Each row has a name. Each question is about the rows just above it. Places in a row count from 0.

E: [ 97 121 106 117 116 110 115 109  85 119 117 108 123 134 129 149 159 142
 148 174 217 153 180 150 154 129 120  96  86 106 114 117 105]
P: [119 121 111 116 107 123 118 133 105 123 107 109 102 110  73 111 128 120
 124 127 141 142 177 158 205 149 181 223 197 147 140 130 118]
N: [132 126 105 117 107 117 118 112 102 121 117 109 102 112  99 107 117 119
 121  92 123 132 161 150 193 147 180 215 196 157 147 135 149]
G: [ 98 121 107 121 122 133 135 145 170 145 158 196 198 161 210 146 123 132
 125 107  89 109  85 106  83 118 108 107  95 118 115 123  97]
K: [139 125 122 119 109 104 116 117 102 123 107 107 107 113  75 118 126 118
 120 111 114 129 155 145 185 146 176 219 220 160 151 137 152]
S: [104 122 129 114 110 125 116 111 103 129 139 150 177 159 212 156 174 150
 144 155 163 128 138 121  99 117  99  95  74 113 117 121 115]
W: [189 145 166 146 148 139 133 122 120 118 115  94  89 111  59 118 121 124
 119 117  93 114  81 109  85 121 123 115 145 154 147 141 202]
One entry of S was changed: [104 122 129 114 110 125 116 111 103 129 139 150 177 159 212 156 174 150
 144 155 163 128 138 121  99 117  99  95  74 113 117 120 115]. Where, and from what?	31, [121]
One entry of N was changed: [132 126 105 117 107 117 118 112 102 121 117 109 102 112  99 107 117 119
 121  92 123 132 161 149 193 147 180 215 196 157 147 135 149]. Where, and from what?	23, [150]
One entry of G was changed: [ 98 121 107 120 122 133 135 145 170 145 158 196 198 161 210 146 123 132
 125 107  89 109  85 106  83 118 108 107  95 118 115 123  97]. Where, and from what?	3, [121]
Changed S: [104 122 129 114 110 124 116 111 103 129 139 150 177 159 212 156 174 150
 144 155 163 128 138 121  99 117  99  95  74 113 117 121 115]. Place and old value:	5, [125]
Changed S: [104 122 129 114 110 125 116 111 103 128 139 150 177 159 212 156 174 150
 144 155 163 128 138 121  99 117  99  95  74 113 117 121 115]. Place and old value:	9, [129]
One entry of W was changed: [189 145 166 146 148 139 133 122 120 118 115  94  89 111  59 118 121 124
 119 117  93 114  81 109  85 121 123 116 145 154 147 141 202]. Where, and from what?	27, [115]

F: [143  83  86 119 180 124 125 104 109 141]
H: [114 122 146 142 217 126 104 154  96 168]
C: [154 110 156 190 152  64 108 146 161 129]
Z: [210 194 163 171 172 122 112 152 106 152]
X: [164 186  96 124 127  90 127 139 133 156]
V: [170 132 127 203 136  56 120  93 162  90]
Y: [170 132  73 203 136  56 120  93 162  90]
Where does [114 123 146 142 217 126 104 154  96 168] differ from H, and what was there?	1, [122]
Where does [114 122 146 142 217 126 104 155  96 168] differ from H, and what was there?	7, [154]
Where does [154 110 156 190 152  64 107 146 161 129] differ from C, and what was there?	6, [108]
One entry of Z was changed: [210 193 163 171 172 122 112 152 106 152]. Where, and from what?	1, [194]
Changed X: [164 186  96 124 127  90 127 139 133 157]. Place and old value:	9, [156]
One entry of V was changed: [170 132 127 203 136  56 120  93 161  90]. Where, and from what?	8, [162]
Where does [210 194 163 171 172 122 112 151 106 152] differ from Z, and what was there?	7, [152]

U: [140 183 143  51  70  25  28 109 239 219]
A: [126  92  97 158 141 134 149 141 106 106]
J: [ 10 118 241  85  56 197  90  62 134 102]
L: [140 165 135  55  80  53  46 125 220 250]
One entry of J was changed: [ 10 118 241  85  56 197  90  62 133 102]. Where, and from what?	8, [134]
One entry of U was changed: [140 183 144  51  70  25  28 109 239 219]. Where, and from what?	2, [143]
Changed L: [140 165 135  55  79  53  46 125 220 250]. Place and old value:	4, [80]
Changed L: [140 165 135  55  80  53  46 125 220 251]. Place and old value:	9, [250]
Where does [ 10 118 241  85  56 197  90  62 135 102] differ from J, and what was there?	8, [134]
Where does [ 10 118 241  85  56 197  90  63 134 102] differ from J, and what was there?	7, [62]

T: [137  79 234 130]
D: [107  33 225  55]
Q: [170 171 182  66]
B: [137  79 234 173]
M: [136 173  87 155]
R: [137  79 234 142]
Where does [138  79 234 173] differ from B, and what was there?	0, [137]
Changed R: [136  79 234 142]. Place and old value:	0, [137]
One entry of D was changed: [108  33 225  55]. Where, and from what?	0, [107]
One entry of T was changed: [136  79 234 130]. Where, and from what?	0, [137]
One entry of M was changed: [136 173  86 155]. Where, and from what?	2, [87]

zodis: [125 127 110 111 151  88 129 179 112  97 130 145 170 123 114  61 127 137
 131 129  45 143 128 129 136 111 125 134  94 153 135  97 111 124 147 146
 134]
bezu: [131 132 142 136 132 169 128 104 129 151 126 118 111 129 137 161 128 121
 127 127 161 123 128 126 126 139 128 123 145 104 129 138 132 128 121 119
 125]
fofe: [131 137 156 143 137 221 128  74 137 176 126 107  94 130 148 194 130 114
 125 126 203 122 130 121 124 147 129 118 149  79 128 141 134 127 116 110
 121]
Vot: [123 130 106 116 104  71 128 143 147 100 132 139 145 124 119  90 127 141
 128 130 105 140 126 132 133 106 130 137  91 160 122 109 127 127 135 139
 131]
Putik: [123 121  99 118 101  33 127 164 135  85 130 144 148 126 112  78 125 143
 131 130  85 134 125 135 130 108 128 140 105 177 122 118 127 132 134 143
 133]
Where does [123 130 106 116 104  71 128 143 147 100 132 139 145 124 119  90 127 141
 128 131 105 140 126 132 133 106 130 137  91 160 122 109 127 127 135 139
 131] differ from Vot, and what was there?	19, [130]
Changed Vot: [123 130 106 116 104  71 128 143 147 100 132 139 145 124 119  90 127 141
 128 130 105 140 126 132 133 106 130 137  91 160 122 109 127 126 135 139
 131]. Place and old value:	33, [127]
Where does [125 127 110 111 151  88 129 179 112  97 129 145 170 123 114  61 127 137
 131 129  45 143 128 129 136 111 125 134  94 153 135  97 111 124 147 146
 134] differ from zodis, and what was there?	10, [130]
Changed Putik: [123 121  99 118 101  33 127 164 135  85 130 144 148 126 112  78 125 144
 131 130  85 134 125 135 130 108 128 140 105 177 122 118 127 132 134 143
 133]. Place and old value:	17, [143]
Where does [123 130 106 116 104  71 128 143 147 100 132 139 145 124 119  90 127 141
 128 130 105 139 126 132 133 106 130 137  91 160 122 109 127 127 135 139
 131] differ from Vot, and what was there?	21, [140]

